Below are the code and all the weights of a small trained network. Each question names an input and a class and asks about switching units off, where a switched-off unit gives its printed mean instead of its output.

import numpy as np


def w(rows, s, z=0):
    codes = np.array(rows[::2]) - 128.0
    scale = np.full(codes.shape[1], s)
    scale[-1] = z or s
    return codes * scale


def f(y):
    return np.maximum(y, 0)


def log_softmax(a):
    a = a - a.max(-1, keepdims=True)
    return a - np.log(np.exp(a).sum(-1, keepdims=True))


def net(x, mask):
    res = np.array(x, float).reshape(1, 6) / 4 @ E
    y = f(res @ A[0][:, :-1].T + A[0][:, -1])
    res = res + np.where(mask, y, B[0][:, -1]) @ B[0][:, :-1]
    return log_softmax(res[-1] @ U[:, :-1].T + U[:, -1])


A, B = {}, {}
E = w([
[59,166,140,133,231,82,113,152],'x0',
[129,137,253,133,84,111,135,102],'x1',
[121,38,185,57,71,172,148,150],'x2',
[100,145,213,218,7,143,32,80],'x3',
[186,183,119,124,130,227,154,54],'x4',
[98,60,139,224,185,199,63,136],'x5',
],0.0075)
A[0] = w([
[126,120,198,132,89,107,117,132,52],'N0',
[155,192,148,159,72,153,123,106,129],'N1',
[154,106,168,99,112,183,164,120,141],'N2',
[140,103,149,130,124,147,146,117,163],'N3',
[127,96,115,169,231,199,122,135,140],'N4',
[107,123,131,129,132,151,112,133,101],'N5',
[131,141,130,128,90,130,115,122,241],'N6',
[125,107,123,119,134,134,125,157,100],'N7',
[131,112,127,113,124,142,157,120,2],'N8',
[89,119,144,201,176,74,90,140,166],'N9',
[141,130,111,102,142,115,128,131,101],'N10',
[146,133,131,128,157,110,154,143,89],'N11',
[153,142,96,89,200,66,175,136,144],'N12',
[97,164,169,173,169,179,95,118,140],'N13',
[102,106,251,149,82,112,108,123,155],'N14',
[160,74,42,192,113,142,115,136,123],'N15',
[100,160,177,168,175,175,94,118,114],'N16',
[129,108,121,143,117,147,136,121,184],'N17',
[156,106,144,94,119,159,132,122,131],'N18',
[139,136,113,126,152,154,124,136,117],'N19',
[114,118,134,177,158,89,109,133,87],'N20',
[160,91,169,102,113,165,154,132,72],'N21',
[113,144,122,117,148,105,131,118,133],'N22',
[127,127,114,97,120,89,154,144,125],'N23',
[138,124,91,139,127,116,125,132,96],'N24',
[115,115,150,117,111,113,108,118,118],'N25',
[159,190,146,165,72,139,128,106,107],'N26',
[127,113,230,150,97,114,117,131,144],'N27',
],0.016,0.003)
B[0] = w([
[78,97,182,191,139,126,161,152,193],'N0',
[161,205,117,113,93,133,125,39,201],'N1',
[134,113,105,43,56,131,126,143,191],'N2',
[143,109,126,88,110,126,140,138,159],'N3',
[90,4,88,83,147,154,121,40,196],'N4',
[149,116,130,137,137,116,138,106,142],'N5',
[131,164,157,130,108,125,153,108,171],'N6',
[124,141,113,133,112,126,133,84,143],'N7',
[140,155,125,132,110,126,127,156,141],'N8',
[151,164,102,105,179,110,17,203,194],'N9',
[126,130,128,141,158,131,167,144,150],'N10',
[130,161,104,125,150,137,139,121,153],'N11',
[90,201,83,121,253,118,211,129,214],'N12',
[205,137,121,171,166,133,87,86,188],'N13',
[50,58,173,179,82,81,93,203,251],'N14',
[77,74,185,165,51,121,101,69,171],'N15',
[185,124,113,174,161,140,99,61,185],'N16',
[170,94,149,125,133,142,164,138,151],'N17',
[115,137,145,87,97,123,149,135,167],'N18',
[131,93,152,139,154,114,159,133,147],'N19',
[121,152,103,94,142,115,65,169,161],'N20',
[108,150,118,55,83,144,148,123,180],'N21',
[153,149,123,123,141,140,162,135,151],'N22',
[145,143,119,154,189,155,140,138,167],'N23',
[103,115,144,91,119,127,94,114,142],'N24',
[113,131,140,165,136,133,133,159,158],'N25',
[169,194,130,112,95,137,139,36,197],'N26',
[60,66,156,145,77,132,98,174,221],'N27',
],0.024,0.017)
U = w([
[242,237,149,49,30,169,182,59,197],'0',
[150,24,114,73,91,152,59,107,134],'1',
[149,192,40,3,208,116,200,255,104],'2',
[136,162,70,99,169,66,41,136,118],'3',
[172,142,60,111,199,173,172,29,150],'4',
[15,48,169,55,51,134,231,161,163],'5',
[106,119,188,208,93,55,90,209,1],'6',
],0.006,0.00096)

Each question gives the input, the list of numbers given to net, and the class t.
The units are the neurons (one row each of A and B). Each row of codes is followed by its name. A weight is (code - 128) times the scale printed after its matrix; where a second scale follows, it is the last column's (A, B and U).
mask holds one flag per neuron, in row order. A switched-off neuron (its flag False) gives its mean, the last column of its row in B, instead of its output. The means were averaged over made-up inputs and are rounded, as every weight is.
A unit's drop is (log p(t) with every unit on - log p(t) with that unit switched off) / (log p(t) with every unit on - log p(t) with every unit switched off).
The circuit of an input: a set's keep is (log p(t) with only the set's units on - log p(t) with every unit switched off) / (log p(t) with every unit on - log p(t) with every unit switched off). Starting from the 12 units with the biggest drops (on a tie, the unit counted first), units are removed one at a time, each time the one whose removal leaves the highest keep (on an exact tie, the one counted first), for as long as the keep stays at least 0.8.
units of the circuit, in order: the units of the circuit, biggest drop first
top k neurons: the k neurons with the biggest drops, biggest first
drop of u: that unit's drop, to one decimal
input [0,5,-6,-5,5,-4], class 2: units of the circuit, in order => N12
input [-7,-3,-2,-5,-8,-1], class 4: top 3 neurons => N15, N14, N9
input [-4,-1,6,2,5,0], class 0: units of the circuit, in order => N1, N4
input [1,-4,-8,-5,6,-2], class 4: top 3 neurons => N4, N9, N14
input [-5,4,-4,-4,7,6], class 4: top 3 neurons => N14, N4, N27
input [5,-4,7,3,4,0], class 1: top 4 neurons => N12, N0, N14, N27
input [7,-8,-8,7,5,3], class 4: top 4 neurons => N14, N4, N16, N27
input [6,1,-5,3,4,0], class 4: top 4 neurons => N14, N16, N27, N13
input [-8,5,-4,-2,-7,-4], class 6: top 3 neurons => N4, N2, N21
input [-7,-4,-4,8,-6,-7], class 0: top 2 neurons => N26, N1
input [8,-6,4,-8,-3,5], class 4: top 2 neurons => N4, N14
input [1,4,4,3,2,4], class 6: top 2 neurons => N14, N13
input [6,-6,-4,4,7,3], class 4: top 2 neurons => N14, N27
input [-1,6,-7,-2,6,1], class 0: units of the circuit, in order => N26
input [-4,-3,-3,-3,-8,7], class 1: top 2 neurons => N15, N4
input [6,-7,5,4,0,-4], class 2: drop of N0 => 0.1
input [5,0,-3,-8,5,-5], class 2: drop of N19 => 0.0
input [-1,-2,-1,-8,1,5], class 4: drop of N12 => 0.1
input [-5,-5,-2,-2,0,-7], class 2: drop of N4 => 0.1
input [-3,-3,2,-6,-8,0], class 2: units of the circuit, in order => N12
input [6,-8,6,-3,-1,3], class 4: top 2 neurons => N14, N4
